Here is a tiny trained network, its code and every weight. The questions are about switching its units off for an input and a class, where a switched-off unit gives its printed mean instead of its output.

import numpy as np


def w(rows, s, z=0):
    codes = np.array(rows[::2]) - 128.0
    scale = np.full(codes.shape[1], s)
    scale[-1] = z or s
    return codes * scale


def f(y):
    return np.maximum(y, 0)


def log_softmax(a):
    a = a - a.max(-1, keepdims=True)
    return a - np.log(np.exp(a).sum(-1, keepdims=True))


def net(x, mask):
    res = np.array(x, float).reshape(1, 4) / 4 @ E
    y = f(res @ A[0][:, :-1].T + A[0][:, -1])
    res = res + np.where(mask, y, B[0][:, -1]) @ B[0][:, :-1]
    return log_softmax(res[-1] @ U[:, :-1].T + U[:, -1])


A, B = {}, {}
E = w([
[50,95,132,210,230,64,66,136,84,107],'x0',
[92,106,57,109,91,111,215,72,115,59],'x1',
[168,129,194,246,108,151,170,85,95,29],'x2',
[99,167,160,74,144,114,142,95,130,124],'x3',
],0.014)
A[0] = w([
[120,93,95,164,120,76,210,77,90,1,62],'N0',
[208,164,156,102,94,213,128,121,175,161,212],'N1',
[209,136,244,161,56,194,185,71,110,93,224],'N2',
[203,186,113,58,102,185,150,188,217,159,252],'N3',
[147,87,64,71,104,127,176,99,160,86,161],'N4',
[190,121,13,100,75,180,224,69,203,97,240],'N5',
[73,80,8,96,155,108,170,82,132,105,126],'N6',
],0.0082,0.0034)
B[0] = w([
[165,204,71,150,159,98,164,159,10,174,218],'N0',
[161,229,166,79,115,159,94,158,101,142,225],'N1',
[201,105,164,148,165,202,180,119,86,75,247],'N2',
[156,207,100,121,112,144,154,153,113,208,253],'N3',
[63,121,135,132,104,67,205,69,169,143,194],'N4',
[116,124,142,66,59,102,211,64,170,130,250],'N5',
[44,113,57,147,62,158,75,86,124,119,195],'N6',
],0.011,0.017)
U = w([
[193,227,62,121,127,99,148,168,54,185,203],'0',
[111,106,129,89,59,101,181,108,212,159,61],'1',
[234,149,217,105,101,213,108,145,115,67,14],'2',
[186,87,142,114,113,128,225,85,121,65,2],'3',
[106,90,108,88,255,20,15,217,188,214,228],'4',
[43,81,29,129,98,101,61,112,127,87,109],'5',
[161,123,239,215,239,116,69,135,112,54,226],'6',
],0.0082,0.0031)

Each question gives the input, the list of numbers given to net, and the class t.
The units are the neurons (one row each of A and B). Each row of codes is followed by its name. A weight is (code - 128) times the scale printed after its matrix; where a second scale follows, it is the last column's (A, B and U).
mask holds one flag per neuron, in row order. A switched-off neuron (its flag False) gives its mean, the last column of its row in B, instead of its output. The means were averaged over made-up inputs and are rounded, as every weight is.
A unit's drop is (log p(t) with every unit on - log p(t) with that unit switched off) / (log p(t) with every unit on - log p(t) with every unit switched off).
The circuit of an input: a set's keep is (log p(t) with only the set's units on - log p(t) with every unit switched off) / (log p(t) with every unit on - log p(t) with every unit switched off). Starting from all 7 units, units are removed one at a time, each time the one whose removal leaves the highest keep (on an exact tie, the one counted first), for as long as the keep stays at least 0.8.
units of the circuit, in order: the units of the circuit, biggest drop first
top k neurons: the k neurons with the biggest drops, biggest first
drop when u is switched off: that unit's drop, to one decimal
input [5,0,5,-8], class 6: top 3 neurons => N3, N5, N1
input [2,5,-8,-2], class 5: units of the circuit, in order => N6
input [8,0,-5,7], class 4: top 3 neurons => N5, N2, N4
input [-6,2,-5,2], class 1: top 3 neurons => N5, N0, N4
input [1,-7,0,6], class 4: units of the circuit, in order => N2, N0, N5
input [-8,1,-8,-4], class 1: top 3 neurons => N5, N0, N4
input [1,-3,-7,8], class 4: top 4 neurons => N0, N2, N5, N1
input [-6,2,1,-4], class 3: units of the circuit, in order => N5, N2
input [8,-1,4,5], class 6: top 2 neurons => N3, N5
input [4,-2,1,7], class 6: top 2 neurons => N3, N5
input [5,1,-1,-5], class 5: units of the circuit, in order => N3, N2
input [-6,2,-3,6], class 1: top 2 neurons => N5, N0
input [-1,8,0,7], class 1: top 3 neurons => N5, N6, N4
input [-4,0,4,-3], class 2: units of the circuit, in order => N2
input [0,-4,1,2], class 2: top 3 neurons => N0, N3, N4
input [-1,2,4,-3], class 3: top 3 neurons => N3, N2, N1
input [-5,-2,2,5], class 2: top 2 neurons => N0, N2
input [-4,6,2,-4], class 3: top 2 neurons => N5, N2
input [0,-4,6,-1], class 2: top 2 neurons => N2, N4
input [0,0,6,-1], class 2: units of the circuit, in order => N2
input [-4,0,6,-7], class 2: top 3 neurons => N2, N1, N4
input [-7,-4,2,-7], class 2: drop when N0 is switched off => 0.4
input [8,-5,-3,-7], class 4: drop when N2 is switched off => 0.3
input [2,-1,-8,-7], class 4: drop when N1 is switched off => 0.0
input [7,0,-5,-3], class 4: drop when N4 is switched off => 0.1
